Here is a tiny trained network, its code and every weight. The questions are about switching its units off for an input and a class, where a switched-off unit gives its printed mean instead of its output.

import numpy as np


def w(rows, s, z=0):
    codes = np.array(rows[::2]) - 128.0
    scale = np.full(codes.shape[1], s)
    scale[-1] = z or s
    return codes * scale


def norm(h):
    return h / np.sqrt((h * h).mean(-1, keepdims=True) + 1e-5)


def f(y):
    return y / 2 * (1 + np.tanh(0.7978845608 * (y + 0.044715 * y**3)))


def log_softmax(a):
    a = a - a.max(-1, keepdims=True)
    return a - np.log(np.exp(a).sum(-1, keepdims=True))


def net(x, mask):
    res = np.array(x, float).reshape(1, 3) / 4 @ E
    u = 0
    for l in range(2):
        y = f(norm(res) @ A[l][:, :-1].T + A[l][:, -1])
        res = res + np.where(mask[u : u + 6], y, B[l][:, -1]) @ B[l][:, :-1]
        u += 6
    return log_softmax(norm(res)[-1] @ U[:, :-1].T + U[:, -1])


A, B = {}, {}
E = w([
[130,139,108,114,142,42,85],'x0',
[73,32,98,19,86,107,181],'x1',
[64,126,208,115,74,169,2],'x2',
],0.006)
A[0] = w([
[89,92,152,130,133,230,71,5],'L0N0',
[149,148,165,118,109,254,191,161],'L0N1',
[92,105,141,137,145,255,188,64],'L0N2',
[171,193,141,187,139,135,135,29],'L0N3',
[106,108,127,79,60,95,174,78],'L0N4',
[132,149,115,91,156,4,104,189],'L0N5',
],0.0071,0.003)
B[0] = w([
[119,147,167,86,110,111,117,191],'L0N0',
[153,121,89,176,120,104,65,219],'L0N1',
[135,83,135,255,106,128,130,190],'L0N2',
[90,126,137,45,189,117,123,185],'L0N3',
[122,114,119,142,181,184,120,190],'L0N4',
[144,107,110,200,109,118,77,252],'L0N5',
],0.016,0.0039)
A[1] = w([
[102,59,106,114,90,110,134,4],'L1N0',
[131,114,160,93,146,181,69,77],'L1N1',
[129,24,130,97,112,154,172,139],'L1N2',
[206,131,72,164,134,92,246,57],'L1N3',
[165,200,189,166,176,155,123,41],'L1N4',
[159,96,99,204,119,210,114,100],'L1N5',
],0.013,0.0029)
B[1] = w([
[151,208,105,204,157,255,125,153],'L1N0',
[137,124,149,109,108,78,177,180],'L1N1',
[106,142,77,138,166,136,139,185],'L1N2',
[86,133,208,112,58,160,95,216],'L1N3',
[91,99,42,138,147,204,172,173],'L1N4',
[136,141,117,80,155,66,123,254],'L1N5',
],0.014,0.0085)
U = w([
[45,157,21,112,208,191,127,196],'0',
[51,149,213,92,7,126,77,177],'1',
[133,110,65,222,101,80,28,222],'2',
[121,127,130,60,139,30,98,219],'3',
[172,91,149,120,142,128,152,3],'4',
[221,130,128,114,96,129,183,33],'5',
[213,146,112,120,92,143,164,27],'6',
[201,127,138,131,119,139,169,12],'7',
],0.012,0.0048)

Each question gives the input, the list of numbers given to net, and the class t.
The units are the neurons (one row each of A and B). Each row of codes is followed by its name. A weight is (code - 128) times the scale printed after its matrix; where a second scale follows, it is the last column's (A, B and U).
mask holds one flag per neuron, layer by layer. A switched-off neuron (its flag False) gives its mean, the last column of its row in B, instead of its output. The means were averaged over made-up inputs and are rounded, as every weight is.
A unit's drop is (log p(t) with every unit on - log p(t) with that unit switched off) / (log p(t) with every unit on - log p(t) with every unit switched off).
The circuit of an input: a set's keep is (log p(t) with only the set's units on - log p(t) with every unit switched off) / (log p(t) with every unit on - log p(t) with every unit switched off). Starting from all 12 units, units are removed one at a time, each time the one whose removal leaves the highest keep (on an exact tie, the one counted first), for as long as the keep stays at least 0.8.
circuit, biggest first: the units of the circuit, biggest drop first
most important unit: the unit with the biggest drop
top k neurons: the k neurons with the biggest drops, biggest first
k most important neurons of layer l: the k neurons of layer l with the biggest drops, biggest first
input [-7,3,5], class 2: circuit, biggest first : L0N1
input [-1,-2,1], class 3: top 2 neurons : L0N3; L1N3
input [5,-5,6], class 1: 2 most important neurons of layer 1 : L1N5; L1N2
input [3,-8,8], class 0: circuit, biggest first : L1N4; L0N5
input [7,-8,8], class 0: circuit, biggest first : L1N4; L0N1
input [-3,-3,0], class 3: 2 most important neurons of layer 1 : L1N0; L1N5
input [-5,3,-3], class 2: 2 most important neurons of layer 0 : L0N2; L0N1
input [1,-2,-1], class 3: top 2 neurons : L0N3; L1N3
input [6,6,3], class 0: 3 most important neurons of layer 0 : L0N1; L0N2; L0N4
input [-3,-3,1], class 3: top 2 neurons : L0N1; L1N0
input [-8,4,6], class 2: 3 most important neurons of layer 0 : L0N2; L0N1; L0N3
input [4,5,-2], class 0: top 3 neurons : L0N1; L0N2; L1N0
input [-5,-7,-8], class 1: 3 most important neurons of layer 1 : L1N3; L1N2; L1N0
input [3,2,2], class 3: most important unit : L1N5
input [1,0,2], class 3: top 2 neurons : L0N2; L1N3
input [7,6,1], class 2: top 2 neurons : L0N5; L1N4
input [6,-7,-3], class 0: top 2 neurons : L1N4; L0N1
input [1,-5,5], class 0: top 3 neurons : L1N4; L1N3; L1N5
input [0,0,1], class 3: 4 most important neurons of layer 1 : L1N3; L1N0; L1N4; L1N1
input [4,-2,-6], class 1: top 2 neurons : L1N3; L0N1
input [2,-7,-5], class 0: top neuron : L0N3
input [-5,-2,-5], class 1: top 3 neurons : L1N3; L0N5; L0N4
input [-7,1,5], class 2: top 3 neurons : L0N2; L0N1; L1N3
input [-6,1,-3], class 2: 2 most important neurons of layer 0 : L0N2; L0N1
input [-6,2,-4], class 2: top 2 neurons : L0N2; L0N1
input [3,-8,6], class 0: 2 most important neurons of layer 1 : L1N4; L1N3
input [-6,2,-2], class 2: most important unit : L0N2
input [-6,1,-6], class 1: top 2 neurons : L1N3; L0N5
